[[143 147 104 111 123 149 138 116 119]
 [121 148 142 102 113 126 151 133 117]
 [132 101 116 130 152 127 116 124 153]]
->
[[121 148 142 102 113 126 151 133 117]
 [132 101 116 130 152 127 116 124 153]
 [143 147 104 111 123 149 138 116 119]]

[[105 134 146 123 126 130 129 120]
 [133 114 151 129 144 140 132 146]
 [139 116 117 137 116 110 123 114]
 [142 108 136 137 124 112 126 123]
 [131 130 111 134 115 111 123 113]
 [137 121 147 126 143 137 133 144]]
->
[[105 134 146 123 126 130 129 120]
 [131 130 111 134 115 111 123 113]
 [133 114 151 129 144 140 132 146]
 [137 121 147 126 143 137 133 144]
 [139 116 117 137 116 110 123 114]
 [142 108 136 137 124 112 126 123]]

[[121 121]
 [108 143]
 [126 117]
 [139 105]]
->
[[108 143]
 [121 121]
 [126 117]
 [139 105]]

[[133 119 135 125 134 131 113 113 134 147 125 123]
 [119 121 123 133 128 128 104 106 130 143 111 119]
 [139 140 129 133 112 126 123 117 127 131 133 130]
 [112 134 113 137 119 123 126 129 122 115 116 126]
 [114 131 116 134 124 124 130 134 123 114 119 127]
 [116 115 125 127 139 130 116 121 130 136 114 121]]
->
[[112 134 113 137 119 123 126 129 122 115 116 126]
 [114 131 116 134 124 124 130 134 123 114 119 127]
 [116 115 125 127 139 130 116 121 130 136 114 121]
 [119 121 123 133 128 128 104 106 130 143 111 119]
 [133 119 135 125 134 131 113 113 134 147 125 123]
 [139 140 129 133 112 126 123 117 127 131 133 130]]

[[129 122 134 136 127 111 102 129 130 151 115 125 125 128]
 [138 131 133 133 123 109 144 113 140 115 128 102 122 111]
 [137 136 123 124 126 111 151 124 138 105 132 108 117 120]
 [116 129 117 125 135 114 153 139 121 104 140 124 133 129]]
->
[[116 129 117 125 135 114 153 139 121 104 140 124 133 129]
 [129 122 134 136 127 111 102 129 130 151 115 125 125 128]
 [137 136 123 124 126 111 151 124 138 105 132 108 117 120]
 [138 131 133 133 123 109 144 113 140 115 128 102 122 111]]

[[116 131 109]
 [123 133 152]
 [129 127 129]
 [122 132 137]
 [120 120 126]]
->
[[116 131 109]
 [120 120 126]
 [122 132 137]
 [123 133 152]
 [129 127 129]]

[[134 139 134 102 134]
 [157 123 147 134 138]
 [141 132 139 112 134]
 [150 134 142 111 139]
 [136 131 121 130 129]]
->
[[134 139 134 102 134]
 [136 131 121 130 129]
 [141 132 139 112 134]
 [150 134 142 111 139]
 [157 123 147 134 138]]

[[125 130 122 130 129]
 [107 139 122 138 146]]
->
[[107 139 122 138 146]
 [125 130 122 130 129]]

[[109 118 153]
 [119 129 118]
 [114 137 146]]
->
[[109 118 153]
 [114 137 146]
 [119 129 118]]
---
[[128 136 121]
 [134 106 126]]
->
[[128 136]
 [134 106]]

[[135 151 118 129]
 [133 144 121 128]]
->
[[135 151]
 [133 144]]

[[145 136 125 131 133]
 [150 108 118 134 106]]
->
[[145 136]
 [150 108]]

[[152 111 113 105]
 [107 115 114 141]]
->
[[152 111]
 [107 115]]

[[120 121 128 127 123]
 [133 139 137 154 118]
 [120 123 129 130 123]
 [139 132 121 133 125]
 [143 126 128 132 143]]
->
[[120 121]
 [133 139]]

[[126 121]
 [126 116]
 [152 129]
 [146 115]
 [149 130]]
->
[[126 121]
 [126 116]]

[[120 130 127 124 116]
 [112 157 119 136 116]]
->
[[120 130]
 [112 157]]

[[115 126 119 120 127]
 [112 116 122 157 117]]
->
[[115 126]
 [112 116]]
---
[[147 147 117 147 147 121 145 147 148 122 141 141 113 102 122]
 [134 132 134 133 134 115 137 133 134 114 133 135 103 118 113]]
->
[[147 147 117 147 147 121 145 147 148 122 141 141 113 102 122]]

[[127 126 125]
 [121 156 122]
 [128 133 140]]
->
[[127 126 125]
 [128 133 140]]

[[126 109 115 127 148 137 146 147 121]
 [132 124 122 134 134 126 132 131 120]
 [108 130 113 147 128 157 129 141 112]
 [130 126 125 130 131 127 129 130 123]]
->
[[126 109 115 127 148 137 146 147 121]
 [108 130 113 147 128 157 129 141 112]]

[[125 132 130 129 123 137 129 128 128 128 121 126]
 [112 115 138 141 139 140 116 118 135 113 129 150]
 [124 131 130 131 125 136 128 128 127 128 122 127]
 [123 126 128 136 132 131 121 126 125 123 129 133]
 [108 134 116 132 119 141 127 146 127 136 119 128]
 [114 124 129 140 135 135 118 124 126 118 131 141]]
->
[[125 132 130 129 123 137 129 128 128 128 121 126]
 [124 131 130 131 125 136 128 128 127 128 122 127]
 [108 134 116 132 119 141 127 146 127 136 119 128]]

[[132 126 132 126 129 122 125 125 124 124]
 [131 128 129 126 129 123 127 126 125 126]
 [123 124 126 128 123 131 126 125 125 126]
 [109 121 140 135 111 150 130 128 140 116]
 [123 123 127 128 123 131 126 125 125 126]
 [117 103 141 138 112 140 118 133 134 110]
 [125 125 126 127 125 128 126 126 125 126]
 [128 125 127 126 127 124 125 126 125 126]]
->
[[132 126 132 126 129 122 125 125 124 124]
 [123 124 126 128 123 131 126 125 125 126]
 [123 123 127 128 123 131 126 125 125 126]
 [125 125 126 127 125 128 126 126 125 126]]

[[155 133 144]
 [101 116 137]
 [132 146 132]
 [123 137 120]]
->
[[155 133 144]
 [132 146 132]]

[[105 136 109]
 [120 130 108]
 [115 129 107]]
->
[[105 136 109]
 [115 129 107]]

[[136 110]
 [126 146]
 [152 121]
 [122 140]
 [119 103]
 [128 118]]
->
[[136 110]
 [152 121]
 [119 103]]

[[116 127 149 128 147 124 120 124 119 123 119]
 [137 129 112 129 118 132 134 132 136 132 135]
 [131 118 124 121 153 122 129 128 138 129 129]
 [139 128 100 127 112 131 135 132 137 132 136]
 [136 147 126 148 135 145 143 151 120 149 141]
 [124 143 136 142 121 134 126 130 114 128 126]]
->
[[116 127 149 128 147 124 120 124 119 123 119]
 [131 118 124 121 153 122 129 128 138 129 129]
 [136 147 126 148 135 145 143 151 120 149 141]]
